Below is a small trained network, with its code and all its weights. Each question gives an input and a target symbol and asks what happens when units are switched off, that is, made to give their printed mean instead of their output.

import numpy as np


def w(rows, s, z=0):
    codes = np.array(rows[::2]) - 128.0
    scale = np.full(codes.shape[1], s)
    scale[-1] = z or s
    return codes * scale


def f(y):
    return np.maximum(y, 0)


def softmax(a):
    e = np.exp(a - a.max(-1, keepdims=True))
    return e / e.sum(-1, keepdims=True)


def log_softmax(a):
    a = a - a.max(-1, keepdims=True)
    return a - np.log(np.exp(a).sum(-1, keepdims=True))


def net(x, mask):
    ids = ['ΔΞΠΨΩαβηθμστφ'.index(c) for c in x.split()]
    T = len(ids)
    res = E[ids] + P[:T]
    r = res
    for j in range(2):
        rows = slice(2 * j, 2 * j + 2)
        q, k, v = (r @ M[0][rows].T for M in (Q, K, V))
        z = softmax(np.where(np.tri(T) > 0, q @ k.T / 2**0.5, -1e9)) @ v
        o = O[0][rows]
        res = res + np.where(mask[j], z, o[:, -1]) @ o[:, :-1]
    y = f(res @ A[0][:, :-1].T + A[0][:, -1])
    res = res + np.where(mask[2:10], y, B[0][:, -1]) @ B[0][:, :-1]
    return log_softmax(res[-1] @ U[:, :-1].T + U[:, -1])


Q, K, V, O, A, B = {}, {}, {}, {}, {}, {}
E = w([
[114,205,110],'Δ',
[148,110,95],'Ξ',
[51,165,96],'Π',
[140,76,155],'Ψ',
[116,198,137],'Ω',
[103,62,87],'α',
[144,142,107],'β',
[143,112,155],'η',
[115,190,84],'θ',
[37,121,146],'μ',
[95,252,104],'σ',
[174,115,138],'τ',
[142,197,187],'φ',
],0.018)
P = w([
[1,133,154],'0',
[123,156,99],'1',
[99,178,102],'2',
[114,151,95],'3',
[72,218,95],'4',
[93,175,134],'5',
[79,187,90],'6',
[74,199,105],'7',
[83,190,94],'8',
[83,189,105],'9',
[111,103,133],'10',
[88,177,105],'11',
[113,99,134],'12',
[93,162,97],'13',
],0.0089)
Q[0] = w([
[193,90,88],'head 0',
[49,1,196],'head 0',
[114,106,199],'head 1',
[195,100,93],'head 1',
],0.0096)
K[0] = w([
[165,181,146],'head 0',
[167,130,59],'head 0',
[151,108,5],'head 1',
[165,80,123],'head 1',
],0.019)
V[0] = w([
[101,33,50],'head 0',
[134,220,3],'head 0',
[80,86,127],'head 1',
[70,143,46],'head 1',
],0.011)
O[0] = w([
[102,3,72,83],'head 0',
[198,203,45,226],'head 0',
[145,232,88,113],'head 1',
[70,114,37,253],'head 1',
],0.0049,0.0057)
A[0] = w([
[81,144,15,150],'neuron 0',
[128,127,131,112],'neuron 1',
[119,34,81,165],'neuron 2',
[254,163,65,254],'neuron 3',
[181,147,85,40],'neuron 4',
[199,69,110,157],'neuron 5',
[90,227,58,118],'neuron 6',
[135,188,33,154],'neuron 7',
],0.0083,0.0031)
B[0] = w([
[176,116,118,217],'neuron 0',
[162,111,179,128],'neuron 1',
[183,254,62,142],'neuron 2',
[55,224,176,185],'neuron 3',
[137,46,176,138],'neuron 4',
[50,105,174,133],'neuron 5',
[154,52,177,252],'neuron 6',
[174,41,165,224],'neuron 7',
],0.0071,0.012)
U = w([
[70,113,154,65],'Δ',
[96,143,102,96],'Ξ',
[97,66,129,202],'Π',
[99,127,130,59],'Ψ',
[100,149,121,65],'Ω',
[164,148,58,172],'α',
[161,115,160,34],'β',
[147,115,151,2],'η',
[155,115,130,234],'θ',
[6,109,119,207],'μ',
[142,154,114,110],'σ',
[110,169,135,232],'τ',
[76,191,157,189],'φ',
],0.016,0.0029)

Each question gives the input, a string of symbols that net reads in full, and the target symbol t.
The units are the heads (2 rows each of Q, K, V and O) and the neurons (one row each of A and B). Each row of codes is followed by its name. A weight is (code - 128) times the scale printed after its matrix; where a second scale follows, it is the last column's (O, A, B and U).
mask holds one flag per unit, heads first, then neurons. A switched-off unit (its flag False) gives its mean, the last column of its rows in O or B, instead of its output. The means were averaged over made-up inputs and are rounded, as every weight is.
A unit's drop is (log p(t) with every unit on - log p(t) with that unit switched off) / (log p(t) with every unit on - log p(t) with every unit switched off).
The circuit of an input: a set's keep is (log p(t) with only the set's units on - log p(t) with every unit switched off) / (log p(t) with every unit on - log p(t) with every unit switched off). Starting from all 10 units, units are removed one at a time, each time the one whose removal leaves the highest keep (on an exact tie, the one counted first), for as long as the keep stays at least 0.8.
units of the circuit, in order: the units of the circuit, biggest drop first
top k neurons: the k neurons with the biggest drops, biggest first
which heads matter: for each layer, one digit per head in row order, 1 if its drop is at least 0.15 and else 0, layers parted by /
drop when u is switched off: that unit's drop, to one decimal
input φ β φ β, target φ: units of the circuit, in order : head 0; neuron 3; neuron 0
input φ Ξ Ξ Ω, target φ: top 2 neurons : neuron 0; neuron 7
input η μ Δ β Π Ω θ Π Δ φ φ α, target α: units of the circuit, in order : neuron 2; neuron 6
input φ φ Ω φ Ξ η, target φ: top 2 neurons : neuron 7; neuron 6
input Ψ θ Ω Ω Ξ Ω, target μ: which heads matter : 10
input φ Δ β Δ, target φ: units of the circuit, in order : head 0
input τ θ τ φ Ω τ, target φ: which heads matter : 00
input Δ α μ Δ μ θ Π, target Π: top 3 neurons : neuron 6; neuron 7; neuron 3
input Ξ Ω φ φ, target φ: top 2 neurons : neuron 7; neuron 0
input φ Ω φ φ, target φ: drop when head 0 is switched off : 0.3
input τ φ θ μ θ Ψ Ω θ Ξ μ σ η Π Π, target Π: drop when neuron 6 is switched off : 0.2
input Ψ η φ θ σ, target μ: drop when head 1 is switched off : 0.1
